After every row comes roughly how far along a hidden order it lies, from 0 to 9.
In the rows, 128 means zero.
[143 131 149 125 129 130 138 138 132 133 125 127 119 170 151 129 133 191
 129 130 145 137 137 145 133 143 166 149 120 147 138 147 159 118 131 143
 133 131 125 125 123 142 121 135 130 128 121 121 147 154 139 130 126 120
 147 137 129 206 130 132 160 127 171 137 162 134 137 147 133 133 123 129
 151 125 127 137 119 147 160 142 120 146 143 143 128 138 138 127 137 178
 128 141 154 142 120 170 140 131 144 176 132 130 154 134 133 146 132 154
 142 158 127 136 122 121 130 148 143 123 130 140 189] => 3
[140 139 132 126 136 153 146 134 186 132 130 146 129 151 136 130 126 167
 147 130 148 145 132 148 134 132 155 135 131 138 137 145 143 146 127 150
 218 128 136 133 139 156 131 138 152 141 132 133 139 145 125 136 129 128
 167 149 130 137 133 143 167 128 152 176 164 142 153 138 129 140 135 130
 153 131 132 134 146 145 143 131 133 131 158 133 127 143 124 128 136 189
 118 164 148 170 130 171 141 130 139 186 141 135 165 134 127 180 129 128
 132 150 127 133 127 123 131 189 132 127 133 123 238] => 1
[150 124 178 128 131 157 132 130 176 145 130 158 132 165 136 129 137 180
 138 131 139 142 148 148 130 127 136 137 134 130 136 161 128 134 135 156
 137 125 116 142 136 164 137 143 143 165 129 126 127 142 132 139 128 141
 160 131 128 165 128 127 147 130 162 181 164 120 143 143 129 135 127 143
 136 151 128 128 128 168 148 136 162 133 133 137 130 159 126 131 135 180
 148 140 140 178 126 131 144 140 138 198 141 134 164 130 137 158 128 142
 140 163 144 129 135 126 131 179 141 125 141 127 165] => 3
[145 135 166 129 129 140 136 129 150 148 128 133 145 127 119 140 128 172
 144 135 140 128 149 138 123 128 124 124 139 128 140 148 131 148 125 165
 180 131 158 143 133 141 133 145 157 132 136 129 134 134 147 139 146 158
 153 130 127 178 134 128 125 130 166 161 149 134 134 132 133 128 131 132
 142 134 128 131 129 149 148 123 145 145 144 137 131 132 141 128 134 172
 151 143 137 132 130 167 134 141 136 186 168 126 151 128 129 157 131 125
 127 169 153 131 132 129 137 159 139 132 143 135 158] => 1
[150 139 186 128 121 133 140 129 223 128 128 128 118 173 138 132 136 178
 160 118 142 127 157 145 128 130 142 141 109 131 137 147 144 118 141 152
 139 132 155 127 119 157 126 138 161 148 123 124 130 147 168 134 130 121
 132 140 132 186 134 139 131 133 168 131 175 132 137 146 134 132 126 137
 155 129 144 132 130 142 159 130 141 138 141 149 128 152 130 131 134 148
 118 146 145 155 119 172 146 137 157 172 139 130 161 146 125 146 128 159
 137 143 130 131 130 123 130 154 155 131 126 131 201] => 6
[147 137 189 128 124 135 108 140 165 149 128 129 133 168 145 132 134 161
 149 133 144 138 130 130 122 132 137 142 112 133 126 141 138 122 155 171
 157 131 140 127 127 149 125 140 131 147 130 125 136 141 138 144 135 129
 124 139 142 193 131 129 138 133 143 145 158 127 145 141 130 133 129 133
 146 129 127 140 125 166 138 132 134 136 142 152 126 141 124 128 133 207
 123 187 176 169 125 170 145 144 137 154 161 144 137 135 126 157 129 136
 133 148 120 134 126 123 130 122 128 128 140 122 164] => 1
[144 151 143 126 124 142 150 125 167 128 129 139 123 170 135 126 134 116
 136 130 149 139 126 149 155 132 148 138 119 143 133 148 160 149 138 164
 184 138 117 127 131 162 128 138 134 120 143 138 127 141 127 124 132 129
 136 141 135 148 130 138 155 128 170 162 156 149 140 145 134 133 135 130
 177 126 125 125 140 152 148 135 136 142 138 141 127 138 125 132 126 176
 128 151 143 126 129 168 146 133 130 164 128 130 135 140 124 162 134 142
 127 158 137 129 129 120 131 197 138 132 136 130 253] => 3
[179 128 128 125 120 134 155 127 151 138 129 140 124 131 146 137 130 159
 147 128 134 137 132 144 130 129 139 141 121 145 140 143 142 148 140 134
 143 128 158 136 123 152 137 171 139 120 124 128 131 132 212 137 127 130
 149 140 130 197 129 131 128 139 175 126 150 143 138 129 139 132 132 128
 231 131 126 130 132 131 139 142 129 139 137 138 128 140 123 132 130 161
 192 142 151 174 129 193 151 153 139 141 161 135 146 134 137 129 130 141
 133 130 121 134 126 120 131 157 156 134 159 141 164] => 5
[147 161 137 127 124 152 165 135 149 130 130 144 132 219 136 124 131 144
 140 137 178 153 141 130 158 135 170 139 121 135 134 128 151 127 129 164
 255 129 124 129 129 146 159 138 132 135 129 127 133 168 138 133 137 145
 143 142 135 160 139 139 158 148 233 255 174 138 149 155 129 138 135 128
 140 140 137 132 127 148 147 130 138 142 149 137 127 141 126 137 129 170
 153 152 132 134 126 141 145 130 135 172 128 127 136 133 126 146 144 126
 136 199 141 127 133 124 128 153 143 139 129 127 255] => 4
[137 142 162 131 137 159 143 124 203 134 129 137 125 161 134 133 137 166
 134 131 135 163 137 129 132 144 145 116 118 135 127 158 132 135 129 163
 204 128 124 149 138 148 151 131 129 155 134 132 130 148 130 138 141 164
 157 137 135 171 128 129 147 134 203 219 181 138 168 141 130 146 134 126
  91 136 127 133 125 154 159 129 137 129 146 129 127 162 129 127 135 185
 172 151 156 152 125 137 141 132 152 207 131 134 132 133 128 179 131 144
 133 178 139 129 126 126 127 152 141 126 131 134 225] => 4
[166 146 183 128 134 156 167 133 164 127 133 118 127 191 131 140 126 163
 137 133 136 140 151 130 131 131 133 131 118 132 133 136 131 143 143 139
 138 130 130 131 134 157 137 161 113 135 123 128 143 146 168 147 133 182
 129 133 128 163 133 129 155 128 184 133 166 142 152 135 132 131 123 127
 187 128 140 132 121 143 128 131 147 132 140 136 126 152 132 131 135 141
 224 134 136 133 127 170 140 139 132 154 124 133 144 127 129 145 128 146
 128 147 121 129 123 127 128 201 207 120 125 141 182] => 8
[159 122 122 122 127 149 152 130 163 128 132 120 111 193 158 124 128 144
 127 112 148 143 163 151 139 138 156 178  90 135 130 143 170 130 140 118
 131 127 138 130 107 141 113 148 139 128 119 117 135 190 147 149 134 110
 134 167 144 145 133 127 137 134 164 168 176 149 161 136 147 130 123 138
 169 125 129 135 121 155 142 144 115 148 147 145 120 163 116 133 147 143
 186 151 140 141 107 167 167 133 165 173 118 133 155 153 120 141 130 149
 154 156 103 136 126 107 124 192 188 122 124 113 255] => 9
[154 130 119 127 117 131 147 132 157 139 130 141 121 110 137 125 139 199
 128 122 131 143 135 141 135 125 148 143 106 145 129 142 139 124 140 148
 139 135 154 123 139 168 142 145 156 119 122 138 133 140 147 131 131 115
 155 143 141 162 130 136 155 125 126 140 159 130 145 133 136 132 135 139
 170 121 131 133 131 130 164 150 125 143 130 148 124 155 120 129 131 149
 120 141 154 203 114 194 162 131 150 181 179 133 132 142 133 145 130 144
 143 147 127 136 129 117 128 151 144 143 153 118 200] => 2
[129 129 161 127 142 139 147 125 179 129 126 153 125 164 134 129 138 147
 135 136 141 131 136 147 172 129 158 142 121 127 136 153 150 136 130 158
 170 135 125 124 127 154 122 136 132 148 132 143 130 147 141 143 134 168
 160 139 131 173 140 127 142 136 194 209 177 137 145 130 129 134 125 134
 136 133 126 131 135 143 160 125 144 128 143 133 126 142 139 131 132 159
 140 166 161 169 128 131 134 130 131 151 154 135 145 131 133 165 135 133
 137 167 126 129 125 126 128 180 153 135 135 127 253] => 3
[172 117 211 127 123 154 129 128 174 136 125 143 121 172 146 139 131 170
 138 117 133 140 150 160 127 130 151 164  94 133 129 171 140 114 146 157
 145 128 141 124 113 160 123 155 163 138 118 133 142 159 160 152 127 110
 145 143 141 179 131 139 129 132 147 149 169 142 147 145 134 125 124 133
 165 121 131 132 118 156 127 138 130 135 148 143 123 161 118 124 144 162
 113 160 147 191 111 155 159 132 150 191 171 131 180 144 148 129 129 154
 138 144 126 138 128 119 129 187 143 129 129 115 190] => 5
[149 154 131 125 135 144 227 133 160 127 125 124 120 186 151 127 133 115
 131 125 159 129 140 135 163 132 207 144 109 153 125 129 181 121 129 142
 160 137 126 140 117 137 167 139 113 123 137 129 137 140 128 132 127 124
 133 142 140 160 131 126 152 146 255 193 156 138 143 145 137 144 123 124
 153 126 126 144 135 171 133 140 137 156 139 137 124 137 128 124 136 165
 133 142 156 131 127 136 137 154 140 166 128 136 166 142 131 132 131 163
 142 131 125 131 124 126 132 159 152 128 132 136 221] => 3
[149 144 136 125 118 135 170 135 159 135 130 131 122 206 153 124 134 156
 128 122 140 146 129 141 147 134 147 142 129 140 132 128 135 136 146 150
 138 137 160 134 123 155 138 157 136 126 135 134 134 138 145 153 129 131
 127 135 143 153 129 138 131 123 174 129 137 143 140 129 129 126 129 132
 179 124 126 127 130 133 137 151 139 142 133 157 125 134 122 128 130 145
 167 140 182 142 121 200 146 148 137 134 148 129 166 142 130 128 131 151
 136 145 128 130 133 119 123 160 162 131 182 129 222] => 7
[172 127 160 129 129 135 146 125 145 139 127 129 124 146 141 146 129 156
 147 128 125 154 128 137 128 131 167 142 123 136 140 138 133 122 127 151
 168 140 137 128 123 156 160 171 133 145 130 130 137 135 152 134 133 143
 142 138 129 195 129 127 161 127 145 132 140 136 135 134 127 127 133 124
 151 126 128 130 130 169 138 144 130 135 143 163 125 146 141 126 136 152
 140 149 170 207 124 182 139 133 146 144 212 129 159 136 133 134 129 145
 147 152 143 129 129 129 131 187 135 135 142 148 156] => 1
[153 130 134 125 129 138 213 144 124 131 129 128 128 161 138 126 137 148
 139 129 149 143 125 139 146 132 137 139 118 152 126 137 151 128 129 132
 138 138 129 127 123 153 146 153 132 136 145 139 129 149 160 131 134 156
 139 132 137 143 136 136 134 152 255 142 156 155 142 142 130 138 128 128
 183 127 125 128 148 148 154 150 137 145 167 143 125 157 126 127 134 167
 135 136 131 143 122 168 155 146 142 154 129 130 145 137 124 129 134 135
 131 162 138 134 126 124 136 160 182 129 143 128 225] => 5
[131 125 151 132 123 147 137 129 198 155 128 149 136 142 142 141 138 161
 165 129 156 139 129 134 124 127 149 141 120 137 127 156 130 138 127 168
 217 129 141 134 135 153 146 135 162 162 135 148 128 137 130 133 130 133
 145 139 134 157 131 131 130 127 147 255 166 137 138 156 128 128 129 140
 139 125 126 132 129 157 146 138 141 129 139 131 129 142 126 131 133 206
 130 161 168 174 129 144 147 129 149 224 200 129 150 134 137 198 125 130
 126 147 148 134 134 127 145 140 126 149 129 124 173] => 0
[161 126 167 121 108 128 142 122 162 162 127 125 125 134 158 119 131 172
 143 131 119 156 141 137 118 130 147 163  90 139 144 141 150 119 149 141
 131 134 192 123 117 183 124 192 141 115 120 130 133 147 194 134 129  82
 143 153 142 206 132 137 110 129 148 130 140 133 152 142 131 126 135 139
 255 118 121 138 122 142 134 162 123 137 154 151 125 161 117 125 139 170
 116 148 167 218 111 230 177 150 154 149 242 160 152 146 120 127 128 171
 170 161 110 135 123 110 129 169 127 127 156 116 198] => 2
[152 130 132 124 116 128 146 125 153 132 127 131 122 163 139 127 135 139
 130 120 155 154 132 146 149 127 144 149 127 133 127 136 142 131 129 145
 250 134 141 140 122 152 145 130 141 141 139 127 133 146 136 136 130 124
 141 141 135 155 128 132 142 124 173 169 159 134 142 134 130 143 134 129
 148 136 126 137 142 129 155 139 149 138 148 139 126 144 121 128 129 170
 118 153 155 138 120 175 150 160 148 153 151 131 150 143 123 175 128 160
 131 164 140 130 138 126 126 131 142 135 135 127 205] => 1
[146 128 156 128 129 131 152 133 152 149 131 142 134 166 141 129 132 129
 151 134 137 133 128 125 132 130 158 134 130 133 135 137 131 142 146 159
 178 131 129 128 129 159 143 161 135 126 130 132 130 156 158 130 141 140
 162 127 131 176 127 132 145 134 160 158 162 129 126 135 129 129 132 138
 129 133 128 133 139 174 157 141 146 130 133 137 128 143 130 138 132 184
 129 149 150 190 128 169 140 131 145 182 154 140 133 128 133 175 130 132
 129 171 153 129 139 126 126 160 145 137 134 130 153] => 1
[151 127 151 132 124 149 137 131 195 150 130 134 125 149 137 132 141 165
 134 141 143 146 150 137 132 127 137 144 126 128 132 135 141 159 146 141
 192 128 130 128 135 150 132 139 157 145 127 129 135 128 143 149 134 124
 148 142 131 121 127 130 154 128 128 184 157 136 146 133 133 131 129 135
 162 127 127 127 129 148 150 127 136 130 135 156 126 162 129 133 131 154
 156 148 141 144 130 156 141 129 148 156 167 135 184 133 126 150 128 128
 138 146 148 129 137 122 128 173 154 130 133 124 131] => 4
[163 143 135 128 128 143 166 133 170 131 126 131 121 190 157 126 129 151
 131 127 164 136 140 137 162 139 154 148 106 150 124 135 146 132 124 134
 155 132 135 127 120 127 129 167 135 131 143 124 132 154 126 143 133 155
 136 140 133 184 130 128 147 138 245 208 139 143 151 146 130 134 125 124
 148 126 132 145 119 152 135 131 139 138 149 144 125 145 128 125 136 156
 124 135 130 134 121 179 150 154 140 166 116 130 158 136 132 154 141 131
 140 140 120 134 124 120 126 142 141 125 132 128 236] => 4
[134 144 175 127 133 145 133 127 182 155 128 143 125 158 130 127 131 182
 135 124 140 142 130 139 143 136 160 136 128 128 126 149 144 129 156 165
 255 131 136 127 135 156 143 131 161 162 127 128 138 158 151 152 136 126
 139 134 135 167 127 128 146 134 170 186 154 137 130 170 129 140 127 137
 132 124 127 129 129 187 140 125 156 134 148 129 127 146 126 133 129 180
 132 180 154 170 127 151 144 131 143 207 171 129 135 131 129 175 129 137
 141 161 137 132 133 125 131 194 133 127 136 127 187] => 1
[137 143 149 129 135 139 204 134 135 130 126 130 123 168 134 128 132 137
 146 123 147 146 131 140 171 136 188 154 124 145 125 137 134 124 129 148
 172 133 140 134 129 126 161 154 139 123 143 130 134 141 123 129 134 135
 133 139 135 156 129 135 151 141 211 192 152 137 140 130 128 127 125 124
 154 126 128 135 146 132 138 136 131 151 159 137 135 137 124 126 133 173
 132 143 138 160 123 209 151 164 152 153 160 132 156 132 126 166 137 138
 134 149 133 129 126 125 128 138 130 131 140 125 207] => 0
[134 121 157 126 146 157 124 140 153 146 128 129 125 168 138 137 144 164
 137 130 147 127 168 137 127 131 137 154 134 127 135 155 148 138 138 142
 174 126 137 135 131 179 121 141 133 164 131 121 132 147 147 160 134 163
 131 138 124 166 130 130 134 127 169 166 151 132 141 154 129 131 126 140
 167 127 128 134 118 154 135 135 172 139 137 138 127 173 132 132 132 181
 156 156 189 149 126 140 136 135 152 202 148 129 147 134 128 147 130 130
 133 160 138 130 123 126 127 173 132 119 122 128 123] => 5
[142 148 173 127 127 134 189 124 161 135 127 130 134 150 146 126 132 167
 135 125 154 139 128 129 146 131 200 137 119 136 129 137 142 126 124 151
 231 133 132 134 124 135 151 153 133 124 153 133 129 142 123 127 128 130
 142 135 134 160 131 132 161 129 241 205 140 129 146 130 132 140 127 135
  95 126 126 130 141 153 146 128 130 130 156 138 129 137 126 127 136 192
 133 137 141 131 128 173 148 136 137 165 152 128 157 134 137 163 134 146
 136 155 132 129 127 128 136 153 137 127 135 138 182] => 0
[144 140 171 129 135 129 146 131 195 145 126 128 129 127 140 138 134 212
 146 134 132 135 140 141 131 134 162 142 103 129 141 148 133 133 123 134
 169 127 146 127 127 143 124 170 152 136 125 133 146 136 130 131 127 136
 143 131 138 215 133 127 138 127 174 133 146 137 144 145 129 128 129 133
 180 125 139 131 124 158 142 144 134 128 130 150 127 163 129 125 139 191
 116 156 140 178 124 158 145 133 147 170 197 134 157 130 132 139 129 152
 147 153 133 130 130 123 133 138 130 130 132 124 153] => 0
[181 122 255 125 126 148 122 130 202 167 127 141 127 140 148 141 133 157
 132 121 126 134 162 150 124 129 131 169 113 130 148 157 132 141 126 155
 167 127 140 126 121 204 122 138 184 197 129 126 134 149 175 153 129 130
 144 137 135 186 130 128 122 129 134 148 173 134 141 160 131 129 129 147
 162 124 133 134 128 181 138 127 158 138 143 156 127 176 134 135 148 186
 165 215 141 246 127 155 141 132 138 227 196 132 152 140 126 136 129 156
 144 159 133 140 126 120 135 225 151 125 136 121 168] => 5
